Here is a tiny trained network, its code and every weight. The questions are about switching its units off for an input and a target symbol, where a switched-off unit gives its printed mean instead of its output.

import numpy as np


def w(rows, s, z=0):
    codes = np.array(rows[::2]) - 128.0
    scale = np.full(codes.shape[1], s)
    scale[-1] = z or s
    return codes * scale


def f(y):
    return y / 2 * (1 + np.tanh(0.7978845608 * (y + 0.044715 * y**3)))


def softmax(a):
    e = np.exp(a - a.max(-1, keepdims=True))
    return e / e.sum(-1, keepdims=True)


def log_softmax(a):
    a = a - a.max(-1, keepdims=True)
    return a - np.log(np.exp(a).sum(-1, keepdims=True))


def net(x, mask):
    ids = ['ΓΨβεζηλπστ'.index(c) for c in x.split()]
    T = len(ids)
    res = E[ids] + P[:T]
    r = res
    for j in range(3):
        rows = slice(3 * j, 3 * j + 3)
        q, k, v = (r @ M[0][rows].T for M in (Q, K, V))
        z = softmax(np.where(np.tri(T) > 0, q @ k.T / 3**0.5, -1e9)) @ v
        o = O[0][rows]
        res = res + np.where(mask[j], z, o[:, -1]) @ o[:, :-1]
    y = f(res @ A[0][:, :-1].T + A[0][:, -1])
    res = res + np.where(mask[3:7], y, B[0][:, -1]) @ B[0][:, :-1]
    return log_softmax(res[-1] @ U[:, :-1].T + U[:, -1])


Q, K, V, O, A, B = {}, {}, {}, {}, {}, {}
E = w([
[207,115,130,33,65],'Γ',
[90,230,115,56,158],'Ψ',
[204,242,97,103,164],'β',
[75,159,160,80,82],'ε',
[219,135,126,148,134],'ζ',
[62,123,2,121,60],'η',
[195,177,222,50,38],'λ',
[183,121,13,2,112],'π',
[141,163,181,219,5],'σ',
[160,139,131,138,121],'τ',
],0.0084)
P = w([
[99,77,147,121,145],'0',
[170,164,91,171,152],'1',
[178,195,96,146,139],'2',
[170,206,95,145,118],'3',
[162,195,113,123,91],'4',
[169,207,106,126,72],'5',
[169,197,124,114,44],'6',
[153,216,125,88,20],'7',
[158,205,140,83,1],'8',
],0.0077)
Q[0] = w([
[117,97,127,130,111],'head 1',
[121,114,80,179,104],'head 1',
[125,81,132,90,127],'head 1',
[98,107,158,177,112],'head 2',
[103,2,201,159,158],'head 2',
[120,127,79,141,105],'head 2',
[101,94,167,157,199],'head 3',
[98,84,170,136,164],'head 3',
[144,144,111,131,138],'head 3',
],0.042)
K[0] = w([
[89,164,124,116,149],'head 1',
[95,142,81,174,126],'head 1',
[98,109,139,113,222],'head 1',
[140,99,146,189,174],'head 2',
[84,115,175,139,254],'head 2',
[155,127,75,144,102],'head 2',
[156,208,57,151,62],'head 3',
[147,184,109,134,113],'head 3',
[85,96,143,104,121],'head 3',
],0.031)
V[0] = w([
[72,137,150,93,114],'head 1',
[174,134,114,88,167],'head 1',
[151,78,167,125,123],'head 1',
[68,168,147,200,113],'head 2',
[105,90,38,152,109],'head 2',
[205,94,127,150,115],'head 2',
[2,128,192,57,107],'head 3',
[111,110,53,96,187],'head 3',
[199,247,127,53,163],'head 3',
],0.02)
O[0] = w([
[157,146,120,131,148,130],'head 1',
[125,159,119,139,82,141],'head 1',
[148,93,119,157,104,95],'head 1',
[66,92,152,174,166,77],'head 2',
[81,113,57,109,114,75],'head 2',
[139,141,163,81,115,176],'head 2',
[138,109,75,250,137,254],'head 3',
[92,214,136,138,176,89],'head 3',
[213,141,95,88,226,168],'head 3',
],0.018,0.0062)
A[0] = w([
[60,45,169,188,202,1],'neuron 1',
[40,188,177,133,44,179],'neuron 2',
[92,160,154,1,162,123],'neuron 3',
[28,109,54,111,151,248],'neuron 4',
],0.0092,0.00071)
B[0] = w([
[151,128,96,3,187,184],'neuron 1',
[241,74,158,124,202,251],'neuron 2',
[37,48,181,239,139,216],'neuron 3',
[195,155,191,216,53,223],'neuron 4',
],0.0072,0.014)
U = w([
[162,109,95,124,123,213],'Γ',
[185,154,174,158,106,143],'Ψ',
[156,189,139,78,56,136],'β',
[150,75,159,90,45,53],'ε',
[110,218,77,25,36,161],'ζ',
[173,224,61,156,196,7],'η',
[32,132,196,95,64,116],'λ',
[112,55,137,106,208,85],'π',
[52,253,152,114,107,127],'σ',
[73,117,90,228,77,98],'τ',
],0.0037,0.012)

Each question gives the input, a string of symbols that net reads in full, and the target symbol t.
The units are the heads (3 rows each of Q, K, V and O) and the neurons (one row each of A and B). Each row of codes is followed by its name. A weight is (code - 128) times the scale printed after its matrix; where a second scale follows, it is the last column's (O, A, B and U).
mask holds one flag per unit, heads first, then neurons. A switched-off unit (its flag False) gives its mean, the last column of its rows in O or B, instead of its output. The means were averaged over made-up inputs and are rounded, as every weight is.
A unit's drop is (log p(t) with every unit on - log p(t) with that unit switched off) / (log p(t) with every unit on - log p(t) with every unit switched off).
The circuit of an input: a set's keep is (log p(t) with only the set's units on - log p(t) with every unit switched off) / (log p(t) with every unit on - log p(t) with every unit switched off). Starting from all 7 units, units are removed one at a time, each time the one whose removal leaves the highest keep (on an exact tie, the one counted first), for as long as the keep stays at least 0.8.
units of the circuit, in order: the units of the circuit, biggest drop first
most important unit: the unit with the biggest drop
top k neurons: the k neurons with the biggest drops, biggest first
which heads matter: for each layer, one digit per head in row order, 1 if its drop is at least 0.15 and else 0, layers parted by /
drop of u: that unit's drop, to one decimal
input λ β σ ε, target π: most important unit	head 2
input π η Ψ λ Ψ, target σ: units of the circuit, in order	[head 3; neuron 2]
input σ λ η Ψ Ψ β, target τ: which heads matter	010
input λ Ψ λ Γ η Ψ, target τ: top 2 neurons	[neuron 2; neuron 1]
input λ π ζ σ λ Ψ σ, target π: units of the circuit, in order	[head 2; head 1; neuron 1]
input Ψ π λ η, target η: top 2 neurons	[neuron 3; neuron 1]
input ε ζ η ε Γ λ λ η, target τ: which heads matter	011
input λ β η π, target ζ: top 3 neurons	[neuron 2; neuron 3; neuron 4]
input β β σ η ζ τ, target π: units of the circuit, in order	[head 3; neuron 3]
input λ σ Ψ Ψ, target π: top 2 neurons	[neuron 1; neuron 4]
input π π σ Γ β, target σ: top 2 neurons	[neuron 2; neuron 3]
input Γ π ζ Ψ Ψ, target ζ: units of the circuit, in order	[head 2; neuron 2]
input λ σ β, target π: drop of neuron 2	-0.1
input ε σ η λ λ ζ τ, target τ: units of the circuit, in order	[head 3]
input σ ε π σ Γ, target ε: drop of head 3	1.2
input Ψ λ σ ζ, target η: drop of head 3	1.0
input σ ζ λ Γ ζ, target ε: drop of head 3	1.0
